Below is a small trained network, with its code and all its weights. Each question gives an input and a class and asks what happens when units are switched off, that is, made to give their printed mean instead of their output.

import numpy as np


def w(rows, s, z=0):
    codes = np.array(rows[::2]) - 128.0
    scale = np.full(codes.shape[1], s)
    scale[-1] = z or s
    return codes * scale


def norm(h):
    return h / np.sqrt((h * h).mean(-1, keepdims=True) + 1e-5)


def f(y):
    return np.maximum(y, 0)


def log_softmax(a):
    a = a - a.max(-1, keepdims=True)
    return a - np.log(np.exp(a).sum(-1, keepdims=True))


def net(x, mask):
    res = np.array(x, float).reshape(1, 8) / 4 @ E
    u = 0
    for l in range(3):
        y = f(norm(res) @ A[l][:, :-1].T + A[l][:, -1])
        res = res + np.where(mask[u : u + 11], y, B[l][:, -1]) @ B[l][:, :-1]
        u += 11
    return log_softmax(norm(res)[-1] @ U[:, :-1].T + U[:, -1])


A, B = {}, {}
E = w([
[144,207,73,72,222],'x0',
[78,95,114,121,70],'x1',
[91,113,4,154,99],'x2',
[237,115,112,159,100],'x3',
[188,209,126,82,140],'x4',
[115,36,152,38,192],'x5',
[160,115,180,201,177],'x6',
[62,96,173,195,147],'x7',
],0.0016)
A[0] = w([
[87,199,138,164,103,29],'L0N0',
[123,159,150,4,134,158],'L0N1',
[142,136,181,126,177,44],'L0N2',
[194,174,191,194,131,99],'L0N3',
[149,106,180,112,148,93],'L0N4',
[137,70,131,151,122,71],'L0N5',
[133,57,118,163,142,109],'L0N6',
[99,79,132,78,180,140],'L0N7',
[82,219,136,154,108,29],'L0N8',
[192,112,148,116,55,43],'L0N9',
[119,90,123,194,104,4],'L0N10',
],0.0041,0.0023)
B[0] = w([
[36,197,155,95,6,158],'L0N0',
[53,78,105,241,110,251],'L0N1',
[104,129,166,28,201,165],'L0N2',
[34,100,90,22,140,233],'L0N3',
[144,147,179,78,93,175],'L0N4',
[129,198,97,146,93,152],'L0N5',
[203,145,76,194,87,178],'L0N6',
[171,104,80,49,70,230],'L0N7',
[60,254,124,114,25,164],'L0N8',
[249,110,185,46,17,174],'L0N9',
[61,13,192,240,82,152],'L0N10',
],0.0028,0.0019)
A[1] = w([
[126,105,63,144,88,158],'L1N0',
[177,126,123,81,143,3],'L1N1',
[65,179,130,149,171,79],'L1N2',
[123,254,110,108,129,130],'L1N3',
[132,104,171,98,67,121],'L1N4',
[136,113,137,229,128,111],'L1N5',
[102,123,171,111,86,105],'L1N6',
[160,100,200,120,194,78],'L1N7',
[177,168,45,91,180,104],'L1N8',
[145,112,205,121,212,81],'L1N9',
[163,145,59,166,136,115],'L1N10',
],0.0046,0.004)
B[1] = w([
[147,103,190,107,164,254],'L1N0',
[72,112,235,61,175,129],'L1N1',
[179,131,146,116,74,163],'L1N2',
[113,178,114,200,121,230],'L1N3',
[160,154,113,90,129,201],'L1N4',
[85,36,169,164,102,172],'L1N5',
[160,124,55,110,134,171],'L1N6',
[46,253,213,127,173,175],'L1N7',
[151,75,137,194,164,207],'L1N8',
[71,241,214,72,234,183],'L1N9',
[186,93,116,122,160,183],'L1N10',
],0.0046,0.0024)
A[2] = w([
[90,244,203,107,77,126],'L2N0',
[74,120,154,33,164,145],'L2N1',
[45,57,60,85,153,146],'L2N2',
[81,143,160,153,183,213],'L2N3',
[133,49,135,238,109,77],'L2N4',
[186,193,72,182,189,2],'L2N5',
[153,175,248,102,233,65],'L2N6',
[145,252,120,75,121,108],'L2N7',
[248,116,183,92,72,86],'L2N8',
[103,74,37,72,79,75],'L2N9',
[198,147,60,207,200,65],'L2N10',
],0.0038,0.003)
B[2] = w([
[93,158,12,128,121,241],'L2N0',
[143,132,171,61,166,219],'L2N1',
[144,13,193,121,162,208],'L2N2',
[150,159,87,108,62,253],'L2N3',
[126,114,212,185,60,190],'L2N4',
[230,198,23,254,237,155],'L2N5',
[133,238,205,95,166,218],'L2N6',
[61,58,136,177,109,207],'L2N7',
[194,140,60,46,62,194],'L2N8',
[120,136,142,107,217,167],'L2N9',
[231,152,126,170,219,182],'L2N10',
],0.0046,0.0026)
U = w([
[237,132,28,17,9,15],'0',
[63,29,220,19,209,193],'1',
[26,235,237,26,245,185],'2',
[230,225,28,254,236,96],'3',
[12,235,29,208,12,116],'4',
[211,123,158,35,67,180],'5',
[24,7,232,242,20,142],'6',
[226,20,137,153,229,5],'7',
],0.0067,0.0033)

Each question gives the input, the list of numbers given to net, and the class t.
The units are the neurons (one row each of A and B). Each row of codes is followed by its name. A weight is (code - 128) times the scale printed after its matrix; where a second scale follows, it is the last column's (A, B and U).
mask holds one flag per neuron, layer by layer. A switched-off neuron (its flag False) gives its mean, the last column of its row in B, instead of its output. The means were averaged over made-up inputs and are rounded, as every weight is.
A unit's drop is (log p(t) with every unit on - log p(t) with that unit switched off) / (log p(t) with every unit on - log p(t) with every unit switched off).
The circuit of an input: a set's keep is (log p(t) with only the set's units on - log p(t) with every unit switched off) / (log p(t) with every unit on - log p(t) with every unit switched off). Starting from the 12 units with the biggest drops (on a tie, the unit counted first), units are removed one at a time, each time the one whose removal leaves the highest keep (on an exact tie, the one counted first), for as long as the keep stays at least 0.8.
units of the circuit, in order: the units of the circuit, biggest drop first
top k neurons: the k neurons with the biggest drops, biggest first
top k neurons in layer l: the k neurons of layer l with the biggest drops, biggest first
drop of u: that unit's drop, to one decimal
input [-8,-7,8,1,-4,1,3,-7], class 6: units of the circuit, in order => L2N4
input [6,3,-7,8,-8,-8,7,3], class 2: units of the circuit, in order => L0N3; L2N6
input [-7,-5,4,5,5,-2,-2,4], class 0: units of the circuit, in order => L2N8; L1N3
input [-6,0,-4,5,0,-1,-1,2], class 0: units of the circuit, in order => L2N8; L1N4
input [-3,-7,-4,7,4,6,-2,-1], class 2: units of the circuit, in order => L1N7; L2N6
input [5,-2,-6,8,1,-1,-6,-5], class 3: units of the circuit, in order => L1N3; L2N5; L1N8
input [4,-7,1,-5,-2,1,1,-1], class 3: top 2 neurons in layer 0 => L0N7; L0N3
input [-5,-1,-5,0,-3,-7,-4,-1], class 0: top 2 neurons => L0N9; L2N8
input [7,-5,-3,-4,3,-7,-4,-5], class 3: top 2 neurons in layer 2 => L2N5; L2N10
input [-4,3,-8,4,3,8,4,-2], class 2: top 2 neurons => L1N7; L1N9
input [2,-1,7,8,1,-2,5,8], class 6: top 3 neurons => L1N5; L2N4; L0N10
input [-2,7,8,-6,-4,-5,-7,1], class 1: top 2 neurons in layer 2 => L2N2; L2N9
input [5,-4,-4,2,-8,5,3,-1], class 2: drop of L1N7 => 0.1
input [-3,-3,3,6,0,0,-1,5], class 6: units of the circuit, in order => L1N5
input [4,-3,-8,3,0,-6,-1,0], class 4: drop of L1N3 => 0.3
input [-6,-8,4,1,-2,4,5,-6], class 0: drop of L2N3 => -0.1
